Here is a tiny trained network, its code and every weight. The questions are about switching its units off for an input and a class, where a switched-off unit gives its printed mean instead of its output.

import numpy as np


def w(rows, s, z=0):
    codes = np.array(rows[::2]) - 128.0
    scale = np.full(codes.shape[1], s)
    scale[-1] = z or s
    return codes * scale


def norm(h):
    return h / np.sqrt((h * h).mean(-1, keepdims=True) + 1e-5)


def f(y):
    return y / 2 * (1 + np.tanh(0.7978845608 * (y + 0.044715 * y**3)))


def log_softmax(a):
    a = a - a.max(-1, keepdims=True)
    return a - np.log(np.exp(a).sum(-1, keepdims=True))


def net(x, mask):
    res = np.array(x, float).reshape(1, 8) / 4 @ E
    u = 0
    for l in range(3):
        y = f(norm(res) @ A[l][:, :-1].T + A[l][:, -1])
        res = res + np.where(mask[u : u + 9], y, B[l][:, -1]) @ B[l][:, :-1]
        u += 9
    return log_softmax(norm(res)[-1] @ U[:, :-1].T + U[:, -1])


A, B = {}, {}
E = w([
[128,124,130,131,130,128],'x0',
[154,67,55,154,54,112],'x1',
[126,123,128,129,130,126],'x2',
[142,122,172,110,93,2],'x3',
[123,127,124,133,132,128],'x4',
[131,153,123,115,114,130],'x5',
[26,87,136,60,115,164],'x6',
[120,112,127,139,143,125],'x7',
],0.0056)
A[0] = w([
[139,107,72,77,149,153,76],'L0N1',
[149,151,75,173,196,142,155],'L0N2',
[18,100,169,69,65,35,3],'L0N3',
[17,79,180,73,79,93,81],'L0N4',
[66,141,235,98,154,81,225],'L0N5',
[111,89,114,115,49,109,81],'L0N6',
[135,86,58,148,55,153,183],'L0N7',
[33,116,186,66,106,2,31],'L0N8',
[111,179,174,136,80,110,142],'L0N9',
],0.0062,0.0035)
B[0] = w([
[89,124,95,143,94,148,126],'L0N1',
[235,146,128,94,114,221,173],'L0N2',
[203,43,2,90,220,173,192],'L0N3',
[155,115,100,10,131,199,199],'L0N4',
[127,216,179,199,109,173,253],'L0N5',
[99,20,47,147,141,104,152],'L0N6',
[169,165,176,200,38,73,220],'L0N7',
[231,188,115,238,155,168,214],'L0N8',
[133,150,63,203,157,138,153],'L0N9',
],0.0046,0.0043)
A[1] = w([
[35,118,119,48,90,52,8],'L1N1',
[119,167,146,122,205,233,62],'L1N2',
[1,21,53,95,32,134,49],'L1N3',
[107,208,137,124,157,220,40],'L1N4',
[107,77,138,217,103,38,154],'L1N5',
[221,141,137,162,98,98,31],'L1N6',
[36,131,215,91,63,202,73],'L1N7',
[129,219,131,58,92,110,182],'L1N8',
[122,142,132,139,132,71,60],'L1N9',
],0.0056,0.0011)
B[1] = w([
[235,194,123,134,178,192,108],'L1N1',
[98,122,117,74,148,80,253],'L1N2',
[159,253,205,211,122,179,214],'L1N3',
[119,48,143,70,171,99,236],'L1N4',
[139,157,99,74,117,91,178],'L1N5',
[31,57,98,86,174,98,220],'L1N6',
[22,108,132,148,133,158,172],'L1N7',
[99,26,148,133,160,142,152],'L1N8',
[93,67,130,128,109,98,120],'L1N9',
],0.006,0.0035)
A[2] = w([
[37,98,109,104,64,230,96],'L2N1',
[246,43,34,143,23,122,81],'L2N2',
[120,190,237,180,174,21,140],'L2N3',
[191,155,148,46,254,240,109],'L2N4',
[145,193,132,55,38,141,2],'L2N5',
[172,77,96,72,225,40,115],'L2N6',
[184,170,184,34,181,176,233],'L2N7',
[221,74,61,192,107,183,94],'L2N8',
[198,108,45,129,71,131,54],'L2N9',
],0.005,0.0018)
B[2] = w([
[182,118,122,156,82,197,162],'L2N1',
[38,104,176,79,198,136,239],'L2N2',
[164,147,71,187,65,214,194],'L2N3',
[92,120,106,155,142,1,253],'L2N4',
[146,133,131,118,166,128,112],'L2N5',
[142,184,122,159,123,109,189],'L2N6',
[159,79,117,96,40,58,214],'L2N7',
[104,135,181,79,110,211,194],'L2N8',
[73,117,146,75,164,140,173],'L2N9',
],0.0073,0.0046)
U = w([
[147,119,114,119,164,7,97],'0',
[68,74,144,64,159,178,44],'1',
[203,171,113,191,79,182,254],'2',
],0.013,0.0021)

Each question gives the input, the list of numbers given to net, and the class t.
The units are the neurons (one row each of A and B). Each row of codes is followed by its name. A weight is (code - 128) times the scale printed after its matrix; where a second scale follows, it is the last column's (A, B and U).
mask holds one flag per neuron, layer by layer. A switched-off neuron (its flag False) gives its mean, the last column of its row in B, instead of its output. The means were averaged over made-up inputs and are rounded, as every weight is.
A unit's drop is (log p(t) with every unit on - log p(t) with that unit switched off) / (log p(t) with every unit on - log p(t) with every unit switched off).
The circuit of an input: a set's keep is (log p(t) with only the set's units on - log p(t) with every unit switched off) / (log p(t) with every unit on - log p(t) with every unit switched off). Starting from the 12 units with the biggest drops (on a tie, the unit counted first), units are removed one at a time, each time the one whose removal leaves the highest keep (on an exact tie, the one counted first), for as long as the keep stays at least 0.8.
circuit, biggest first: the units of the circuit, biggest drop first
unit that matters most: the unit with the biggest drop
k most important neurons: the k neurons with the biggest drops, biggest first
k most important neurons of layer l: the k neurons of layer l with the biggest drops, biggest first
drop when u is switched off: that unit's drop, to one decimal
input [-8,-7,7,1,-3,0,3,-8], class 0: unit that matters most => L2N4
input [5,0,0,-4,-7,-2,-8,-6], class 0: 2 most important neurons => (L2N4; L0N6)
input [-3,0,-1,2,7,1,-7,2], class 2: 2 most important neurons of layer 2 => (L2N3; L2N4)
input [-1,8,1,-1,-7,-8,-5,6], class 1: circuit, biggest first => (L2N2; L2N8)
input [-1,1,0,0,3,4,-2,-1], class 1: 4 most important neurons => (L1N2; L2N4; L0N2; L1N4)
input [-7,0,-5,8,-1,-8,-2,-7], class 2: 2 most important neurons of layer 1 => (L1N4; L1N2)
input [-4,1,-8,-7,1,6,-5,1], class 1: circuit, biggest first => (L2N8; L1N3; L0N5)
input [-4,-5,-4,-2,-6,-4,-7,-7], class 0: 2 most important neurons => (L2N4; L0N7)
input [2,2,-7,-2,-1,4,8,3], class 2: 2 most important neurons => (L1N3; L2N2)
input [-6,-6,-7,3,0,-4,6,8], class 0: 2 most important neurons => (L0N8; L0N3)
input [4,-1,1,7,7,-2,-4,-5], class 2: 2 most important neurons => (L2N3; L2N4)
input [3,3,0,0,7,-8,-8,-1], class 1: 3 most important neurons of layer 2 => (L2N2; L2N4; L2N8)
input [-8,-1,2,1,2,4,7,-2], class 0: 2 most important neurons => (L0N3; L2N4)
input [-8,6,5,-1,-2,-2,4,1], class 2: circuit, biggest first => (L1N3)
input [4,-7,-2,4,8,7,6,-4], class 0: 3 most important neurons => (L0N8; L0N3; L2N4)
input [8,3,-4,-3,-7,6,0,1], class 1: 2 most important neurons => (L0N7; L2N2)
input [6,2,6,-7,-8,-3,7,1], class 2: 2 most important neurons of layer 1 => (L1N3; L1N6)
input [1,-2,-8,-5,-4,5,-2,7], class 0: drop when L2N8 is switched off => 0.0
input [7,-3,-6,8,7,4,-5,-7], class 2: drop when L2N3 is switched off => 0.4
input [-1,2,-8,-4,-8,5,8,-5], class 2: drop when L2N1 is switched off => 0.1
input [0,5,0,2,-8,8,2,-2], class 1: unit that matters most => L2N2
